Below is a small trained network, with its code and all its weights. Each question gives an input and a class and asks what happens when units are switched off, that is, made to give their printed mean instead of their output.

import numpy as np


def w(rows, s, z=0):
    codes = np.array(rows[::2]) - 128.0
    scale = np.full(codes.shape[1], s)
    scale[-1] = z or s
    return codes * scale


def norm(h):
    return h / np.sqrt((h * h).mean(-1, keepdims=True) + 1e-5)


def f(y):
    return y / 2 * (1 + np.tanh(0.7978845608 * (y + 0.044715 * y**3)))


def log_softmax(a):
    a = a - a.max(-1, keepdims=True)
    return a - np.log(np.exp(a).sum(-1, keepdims=True))


def net(x, mask):
    res = np.array(x, float).reshape(1, 2) / 4 @ E
    u = 0
    for l in range(4):
        y = f(norm(res) @ A[l][:, :-1].T + A[l][:, -1])
        res = res + np.where(mask[u : u + 8], y, B[l][:, -1]) @ B[l][:, :-1]
        u += 8
    return log_softmax(norm(res)[-1] @ U[:, :-1].T + U[:, -1])


A, B = {}, {}
E = w([
[38,2,3,39,135],'x0',
[197,129,142,21,179],'x1',
],0.0088)
A[0] = w([
[93,79,163,148,122,55],'0.n1',
[163,97,145,192,116,159],'0.n2',
[92,179,127,89,146,6],'0.n3',
[2,182,122,187,147,138],'0.n4',
[152,218,84,106,101,161],'0.n5',
[151,195,177,117,139,218],'0.n6',
[98,185,83,121,111,14],'0.n7',
[141,81,138,113,99,125],'0.n8',
],0.0083,0.0019)
B[0] = w([
[137,118,211,98,90,131],'0.n1',
[179,45,99,145,142,181],'0.n2',
[186,210,236,224,106,105],'0.n3',
[151,32,91,149,211,250],'0.n4',
[91,68,112,89,152,157],'0.n5',
[154,2,118,15,68,255],'0.n6',
[131,178,113,108,133,111],'0.n7',
[210,22,183,199,13,137],'0.n8',
],0.0045,0.0036)
A[1] = w([
[209,170,78,169,203,81],'1.n1',
[42,155,119,207,43,7],'1.n2',
[156,105,133,164,107,3],'1.n3',
[123,193,158,106,13,132],'1.n4',
[111,2,95,95,142,176],'1.n5',
[153,92,180,105,114,75],'1.n6',
[177,66,170,55,141,99],'1.n7',
[132,31,134,179,28,73],'1.n8',
],0.0077,0.0019)
B[1] = w([
[127,135,112,52,88,129],'1.n1',
[45,169,160,118,243,158],'1.n2',
[90,105,126,137,116,128],'1.n3',
[124,49,137,114,98,132],'1.n4',
[203,163,135,156,69,254],'1.n5',
[50,119,126,146,52,145],'1.n6',
[85,184,70,177,156,194],'1.n7',
[115,255,127,109,170,184],'1.n8',
],0.0075,0.0072)
A[2] = w([
[25,97,141,201,83,26],'2.n1',
[75,82,57,86,154,187],'2.n2',
[213,102,144,29,243,176],'2.n3',
[143,227,166,151,77,249],'2.n4',
[155,83,64,163,105,178],'2.n5',
[9,171,222,12,166,105],'2.n6',
[59,46,186,228,151,93],'2.n7',
[184,132,255,160,138,124],'2.n8',
],0.0078,0.0014)
B[2] = w([
[151,139,107,165,167,172],'2.n1',
[163,143,200,118,93,194],'2.n2',
[59,170,134,218,195,200],'2.n3',
[199,64,114,160,133,255],'2.n4',
[94,84,206,93,153,190],'2.n5',
[155,76,120,175,188,121],'2.n6',
[104,246,123,102,157,186],'2.n7',
[78,115,85,2,41,220],'2.n8',
],0.0089,0.0048)
A[3] = w([
[112,107,220,63,207,197],'3.n1',
[106,99,143,79,61,92],'3.n2',
[215,93,118,104,180,149],'3.n3',
[232,107,108,90,188,251],'3.n4',
[96,101,47,65,72,75],'3.n5',
[138,132,203,114,97,148],'3.n6',
[104,230,89,127,254,212],'3.n7',
[250,126,134,215,80,227],'3.n8',
],0.0088,0.0025)
B[3] = w([
[88,124,108,161,96,144],'3.n1',
[165,128,163,68,77,162],'3.n2',
[137,152,101,178,137,157],'3.n3',
[93,128,149,169,151,184],'3.n4',
[193,151,157,100,103,162],'3.n5',
[119,108,71,94,78,139],'3.n6',
[63,246,139,178,102,254],'3.n7',
[125,62,121,103,188,203],'3.n8',
],0.012,0.0093)
U = w([
[91,246,138,198,153,219],'0',
[223,104,162,22,51,143],'1',
[194,19,116,188,252,3],'2',
],0.013,0.0025)

Each question gives the input, the list of numbers given to net, and the class t.
The units are the neurons (one row each of A and B). Each row of codes is followed by its name. A weight is (code - 128) times the scale printed after its matrix; where a second scale follows, it is the last column's (A, B and U).
mask holds one flag per neuron, layer by layer. A switched-off neuron (its flag False) gives its mean, the last column of its row in B, instead of its output. The means were averaged over made-up inputs and are rounded, as every weight is.
A unit's drop is (log p(t) with every unit on - log p(t) with that unit switched off) / (log p(t) with every unit on - log p(t) with every unit switched off).
The circuit of an input: a set's keep is (log p(t) with only the set's units on - log p(t) with every unit switched off) / (log p(t) with every unit on - log p(t) with every unit switched off). Starting from the 12 units with the biggest drops (on a tie, the unit counted first), units are removed one at a time, each time the one whose removal leaves the highest keep (on an exact tie, the one counted first), for as long as the keep stays at least 0.8.
units of the circuit, in order: the units of the circuit, biggest drop first
most important unit: the unit with the biggest drop
k most important neurons: the k neurons with the biggest drops, biggest first
k most important neurons of layer l: the k neurons of layer l with the biggest drops, biggest first
drop when u is switched off: that unit's drop, to one decimal
input [6,8], class 0: units of the circuit, in order : 2.n3
input [8,8], class 0: units of the circuit, in order : 2.n3, 3.n8
input [2,3], class 2: 2 most important neurons : 1.n5, 0.n8
input [-3,2], class 2: 2 most important neurons of layer 1 : 1.n7, 1.n6
input [-3,3], class 2: 3 most important neurons : 1.n7, 1.n6, 0.n6
input [3,1], class 2: 3 most important neurons : 1.n5, 2.n8, 0.n6
input [-1,3], class 2: 2 most important neurons of layer 1 : 1.n7, 1.n6
input [2,-3], class 2: 3 most important neurons : 1.n5, 0.n4, 1.n8
input [-3,-3], class 2: 2 most important neurons of layer 1 : 1.n8, 1.n7
input [-3,-2], class 2: 3 most important neurons : 0.n6, 1.n8, 2.n4
input [-6,-5], class 1: 3 most important neurons of layer 2 : 2.n8, 2.n3, 2.n4
input [5,6], class 0: 2 most important neurons : 2.n3, 2.n8
input [-5,3], class 1: drop when 2.n8 is switched off : 1.7
input [0,-1], class 2: most important unit : 1.n5
input [-6,-2], class 1: drop when 2.n8 is switched off : 0.5
input [-7,-4], class 1: drop when 2.n8 is switched off : 0.8
